Here is a tiny trained network, its code and every weight. The questions are about switching its units off for an input and a target symbol, where a switched-off unit gives its printed mean instead of its output.

import numpy as np


def w(rows, s, z=0):
    codes = np.array(rows[::2]) - 128.0
    scale = np.full(codes.shape[1], s)
    scale[-1] = z or s
    return codes * scale


def norm(h):
    return h / np.sqrt((h * h).mean(-1, keepdims=True) + 1e-5)


def f(y):
    return np.maximum(y, 0)


def softmax(a):
    e = np.exp(a - a.max(-1, keepdims=True))
    return e / e.sum(-1, keepdims=True)


def log_softmax(a):
    a = a - a.max(-1, keepdims=True)
    return a - np.log(np.exp(a).sum(-1, keepdims=True))


def net(x, mask):
    ids = ['βγδθξφ'.index(c) for c in x.split()]
    T = len(ids)
    res = E[ids] + P[:T]
    r = norm(res)
    for j in range(3):
        rows = slice(3 * j, 3 * j + 3)
        q, k, v = (r @ M[0][rows].T for M in (Q, K, V))
        z = softmax(np.where(np.tri(T) > 0, q @ k.T / 3**0.5, -1e9)) @ v
        o = O[0][rows]
        res = res + np.where(mask[j], z, o[:, -1]) @ o[:, :-1]
    y = f(norm(res) @ A[0][:, :-1].T + A[0][:, -1])
    res = res + np.where(mask[3:15], y, B[0][:, -1]) @ B[0][:, :-1]
    return log_softmax(norm(res)[-1] @ U[:, :-1].T + U[:, -1])


Q, K, V, O, A, B = {}, {}, {}, {}, {}, {}
E = w([
[143,114,81,181],'β',
[185,205,122,32],'γ',
[158,196,198,132],'δ',
[142,165,26,250],'θ',
[116,152,153,90],'ξ',
[96,54,229,219],'φ',
],0.014)
P = w([
[143,2,64,103],'0',
[135,221,98,224],'1',
[142,218,141,203],'2',
[140,188,111,217],'3',
[118,160,126,187],'4',
[99,150,135,174],'5',
[89,152,141,158],'6',
[88,161,127,177],'7',
],0.0071)
Q[0] = w([
[104,204,136,145],'h1',
[189,156,92,252],'h1',
[165,110,104,71],'h1',
[123,34,56,108],'h2',
[104,130,107,150],'h2',
[158,134,48,74],'h2',
[124,179,84,166],'h3',
[123,120,92,173],'h3',
[171,125,137,161],'h3',
],0.015)
K[0] = w([
[151,70,159,91],'h1',
[65,187,123,206],'h1',
[98,129,253,104],'h1',
[56,198,161,157],'h2',
[79,123,77,96],'h2',
[127,248,119,152],'h2',
[121,115,126,87],'h3',
[126,144,218,82],'h3',
[93,136,228,120],'h3',
],0.0082)
V[0] = w([
[81,182,88,138],'h1',
[169,128,169,163],'h1',
[145,2,148,41],'h1',
[113,91,169,40],'h2',
[172,193,81,6],'h2',
[51,41,72,122],'h2',
[123,110,142,196],'h3',
[61,117,97,115],'h3',
[226,151,177,84],'h3',
],0.0083)
O[0] = w([
[112,66,1,66,139],'h1',
[62,112,48,147,177],'h1',
[147,154,114,160,3],'h1',
[120,121,210,134,109],'h2',
[172,105,143,104,149],'h2',
[209,93,183,209,42],'h2',
[120,112,6,124,139],'h3',
[147,162,119,93,53],'h3',
[112,178,56,116,226],'h3',
],0.0085,0.0071)
A[0] = w([
[188,217,119,103,65],'n1',
[211,244,134,144,152],'n2',
[190,90,195,219,7],'n3',
[140,206,100,167,138],'n4',
[185,140,89,2,196],'n5',
[166,96,171,93,62],'n6',
[61,85,126,85,253],'n7',
[90,136,125,193,63],'n8',
[180,173,123,45,143],'n9',
[59,111,177,189,206],'n10',
[187,132,205,63,156],'n11',
[198,104,155,156,12],'n12',
],0.011,0.002)
B[0] = w([
[108,98,116,146,224],'n1',
[98,29,88,103,255],'n2',
[156,204,72,96,184],'n3',
[188,87,146,98,253],'n4',
[117,48,133,223,242],'n5',
[98,89,215,187,143],'n6',
[219,166,68,159,227],'n7',
[101,105,130,134,181],'n8',
[1,204,76,90,219],'n9',
[155,163,153,224,182],'n10',
[56,70,158,58,178],'n11',
[165,193,75,21,150],'n12',
],0.0072,0.0056)
U = w([
[248,164,93,69,85],'β',
[83,60,182,97,252],'γ',
[81,254,121,61,97],'δ',
[141,34,136,81,5],'θ',
[171,151,212,51,212],'ξ',
[81,117,204,219,64],'φ',
],0.0097,0.0031)

Each question gives the input, a string of symbols that net reads in full, and the target symbol t.
The units are the heads (3 rows each of Q, K, V and O) and the neurons (one row each of A and B). Each row of codes is followed by its name. A weight is (code - 128) times the scale printed after its matrix; where a second scale follows, it is the last column's (O, A, B and U).
mask holds one flag per unit, heads first, then neurons. A switched-off unit (its flag False) gives its mean, the last column of its rows in O or B, instead of its output. The means were averaged over made-up inputs and are rounded, as every weight is.
A unit's drop is (log p(t) with every unit on - log p(t) with that unit switched off) / (log p(t) with every unit on - log p(t) with every unit switched off).
The circuit of an input: a set's keep is (log p(t) with only the set's units on - log p(t) with every unit switched off) / (log p(t) with every unit on - log p(t) with every unit switched off). Starting from the 12 units with the biggest drops (on a tie, the unit counted first), units are removed one at a time, each time the one whose removal leaves the highest keep (on an exact tie, the one counted first), for as long as the keep stays at least 0.8.
units of the circuit, in order: the units of the circuit, biggest drop first
k most important neurons: the k neurons with the biggest drops, biggest first
heads that matter: for each layer, one digit per head in row order, 1 if its drop is at least 0.15 and else 0, layers parted by /
drop of u: that unit's drop, to one decimal
input ξ β δ θ δ ξ, target ξ: heads that matter	010
input β δ δ γ δ ξ δ δ, target β: units of the circuit, in order	[h2, n3, n4]
input ξ δ β γ γ θ ξ, target ξ: units of the circuit, in order	[h2, n3, h1, n11]
input γ δ ξ, target γ: most important neuron	[n2]
input θ δ δ, target θ: heads that matter	010
input β δ δ δ β γ ξ, target β: heads that matter	111
input γ β γ, target γ: 2 most important neurons	[n5, n2]
input ξ β γ δ δ δ, target ξ: 2 most important neurons	[n3, n12]
input γ ξ θ δ, target γ: heads that matter	010
input φ δ β θ γ δ δ, target φ: drop of h2	0.9
input φ δ δ δ δ, target φ: drop of h2	1.0
input γ δ φ ξ, target γ: drop of h2	0.8
input γ γ β δ, target γ: drop of h2	0.2
